Below are the code and all the weights of a small trained network. Each question names an input and a target symbol and asks about switching units off, where a switched-off unit gives its printed mean instead of its output.

import numpy as np


def w(rows, s, z=0):
    codes = np.array(rows[::2]) - 128.0
    scale = np.full(codes.shape[1], s)
    scale[-1] = z or s
    return codes * scale


def f(y):
    return np.maximum(y, 0)


def softmax(a):
    e = np.exp(a - a.max(-1, keepdims=True))
    return e / e.sum(-1, keepdims=True)


def log_softmax(a):
    a = a - a.max(-1, keepdims=True)
    return a - np.log(np.exp(a).sum(-1, keepdims=True))


def net(x, mask):
    ids = ['Γαδεζηλτφ'.index(c) for c in x.split()]
    T = len(ids)
    res = E[ids] + P[:T]
    r = res
    for j in range(2):
        rows = slice(3 * j, 3 * j + 3)
        q, k, v = (r @ M[0][rows].T for M in (Q, K, V))
        z = softmax(np.where(np.tri(T) > 0, q @ k.T / 3**0.5, -1e9)) @ v
        o = O[0][rows]
        res = res + np.where(mask[j], z, o[:, -1]) @ o[:, :-1]
    y = f(res @ A[0][:, :-1].T + A[0][:, -1])
    res = res + np.where(mask[2:18], y, B[0][:, -1]) @ B[0][:, :-1]
    return log_softmax(res[-1] @ U[:, :-1].T + U[:, -1])


Q, K, V, O, A, B = {}, {}, {}, {}, {}, {}
E = w([
[83,236,162,134],'Γ',
[165,154,100,184],'α',
[104,164,164,88],'δ',
[63,92,78,149],'ε',
[229,128,54,158],'ζ',
[153,247,106,42],'η',
[32,154,107,222],'λ',
[141,27,25,38],'τ',
[189,211,74,168],'φ',
],0.015)
P = w([
[2,77,54,6],'0',
[50,143,67,41],'1',
[68,130,81,72],'2',
[57,130,110,90],'3',
[55,130,136,108],'4',
[33,123,174,112],'5',
[73,118,149,134],'6',
[74,139,151,171],'7',
[85,143,150,179],'8',
[71,127,172,170],'9',
[85,147,165,206],'10',
],0.0083)
Q[0] = w([
[39,93,173,67],'head 1',
[128,116,11,149],'head 1',
[108,165,91,63],'head 1',
[79,178,63,136],'head 2',
[124,74,111,85],'head 2',
[56,157,69,150],'head 2',
],0.011)
K[0] = w([
[104,144,83,185],'head 1',
[48,74,166,122],'head 1',
[156,125,117,74],'head 1',
[85,11,147,134],'head 2',
[78,86,77,73],'head 2',
[54,126,83,250],'head 2',
],0.011)
V[0] = w([
[134,203,102,51],'head 1',
[131,107,110,252],'head 1',
[60,84,173,93],'head 1',
[142,170,152,94],'head 2',
[138,97,48,144],'head 2',
[97,166,179,205],'head 2',
],0.012)
O[0] = w([
[160,171,114,79,254],'head 1',
[154,103,91,197,37],'head 1',
[32,62,255,86,201],'head 1',
[244,204,136,70,52],'head 2',
[120,145,96,171,250],'head 2',
[137,72,106,36,109],'head 2',
],0.0097,0.0051)
A[0] = w([
[150,151,150,82,180],'neuron 1',
[39,152,125,161,180],'neuron 2',
[65,116,62,86,221],'neuron 3',
[129,120,80,205,186],'neuron 4',
[228,42,148,171,254],'neuron 5',
[129,109,49,69,175],'neuron 6',
[74,61,224,93,110],'neuron 7',
[1,137,83,139,179],'neuron 8',
[96,175,118,149,85],'neuron 9',
[57,5,126,141,72],'neuron 10',
[64,124,83,20,59],'neuron 11',
[64,121,45,169,128],'neuron 12',
[226,131,126,81,109],'neuron 13',
[31,230,58,161,98],'neuron 14',
[128,209,74,136,165],'neuron 15',
[138,246,190,98,166],'neuron 16',
],0.0098,0.0033)
B[0] = w([
[173,78,113,210,154],'neuron 1',
[121,110,176,133,216],'neuron 2',
[77,80,115,124,204],'neuron 3',
[102,67,231,171,165],'neuron 4',
[3,169,133,26,136],'neuron 5',
[73,210,68,71,153],'neuron 6',
[138,90,159,149,186],'neuron 7',
[101,161,170,62,248],'neuron 8',
[92,142,36,154,157],'neuron 9',
[188,195,105,140,210],'neuron 10',
[183,158,70,129,187],'neuron 11',
[117,94,165,40,198],'neuron 12',
[126,110,49,170,141],'neuron 13',
[161,93,79,157,229],'neuron 14',
[125,51,122,173,179],'neuron 15',
[205,143,147,171,198],'neuron 16',
],0.0067,0.016)
U = w([
[164,164,123,99,43],'Γ',
[114,78,96,153,253],'α',
[202,114,177,126,159],'δ',
[122,135,158,182,168],'ε',
[157,73,117,217,41],'ζ',
[159,183,96,138,113],'η',
[97,149,66,44,155],'λ',
[107,254,153,191,95],'τ',
[133,128,68,170,49],'φ',
],0.011,0.0029)

Each question gives the input, a string of symbols that net reads in full, and the target symbol t.
The units are the heads (3 rows each of Q, K, V and O) and the neurons (one row each of A and B). Each row of codes is followed by its name. A weight is (code - 128) times the scale printed after its matrix; where a second scale follows, it is the last column's (O, A, B and U).
mask holds one flag per unit, heads first, then neurons. A switched-off unit (its flag False) gives its mean, the last column of its rows in O or B, instead of its output. The means were averaged over made-up inputs and are rounded, as every weight is.
A unit's drop is (log p(t) with every unit on - log p(t) with that unit switched off) / (log p(t) with every unit on - log p(t) with every unit switched off).
The circuit of an input: a set's keep is (log p(t) with only the set's units on - log p(t) with every unit switched off) / (log p(t) with every unit on - log p(t) with every unit switched off). Starting from the 12 units with the biggest drops (on a tie, the unit counted first), units are removed one at a time, each time the one whose removal leaves the highest keep (on an exact tie, the one counted first), for as long as the keep stays at least 0.8.
units of the circuit, in order: the units of the circuit, biggest drop first
top k neurons: the k neurons with the biggest drops, biggest first
heads that matter: for each layer, one digit per head in row order, 1 if its drop is at least 0.15 and else 0, layers parted by /
drop of u: that unit's drop, to one decimal
input δ τ τ δ, target τ: units of the circuit, in order	(head 2)
input ζ φ ζ α, target ζ: units of the circuit, in order	(head 1; neuron 4; neuron 15)
input λ ε η φ, target λ: units of the circuit, in order	(head 2; neuron 4; head 1)
input ζ η α δ λ λ ζ ε, target λ: units of the circuit, in order	(head 2; neuron 6)
input η τ α φ ζ φ ζ ζ ε Γ, target ζ: units of the circuit, in order	(head 1; neuron 15; neuron 14)
input λ η λ α, target λ: heads that matter	01
input τ ζ ζ δ, target ζ: units of the circuit, in order	(head 2; head 1; neuron 15; neuron 14)
input Γ α η Γ, target η: heads that matter	11
input ε ε ε φ, target ε: units of the circuit, in order	(head 1; head 2; neuron 11)
input δ ε δ λ ζ δ α φ φ, target δ: units of the circuit, in order	(head 1; head 2; neuron 16)
input λ ζ δ ζ, target λ: units of the circuit, in order	(neuron 16; head 1)
input φ α ζ δ ε, target λ: units of the circuit, in order	(neuron 8; neuron 16)
input Γ η α η, target η: heads that matter	10
input φ φ α, target φ: units of the circuit, in order	(head 1; neuron 8)
input Γ λ δ ζ Γ α δ α η, target η: heads that matter	11
input Γ τ ζ η, target τ: heads that matter	01
input η ζ η λ Γ α λ ζ Γ α, target λ: units of the circuit, in order	(head 2; neuron 16)
input τ φ λ ζ ζ λ Γ Γ, target λ: units of the circuit, in order	(head 2)
input ζ ε φ, target ζ: heads that matter	01
input η η α Γ, target η: top 2 neurons	(neuron 16; neuron 11)
input λ α λ Γ ε δ α ε ε λ τ, target λ: top neuron	(neuron 5)
input η φ δ Γ λ α δ ζ α φ τ, target λ: heads that matter	00
input δ δ ζ, target δ: heads that matter	11
input α φ η Γ α Γ ε τ α δ λ, target λ: heads that matter	01
input ζ ε ζ λ α λ φ δ η, target φ: drop of head 1	0.6
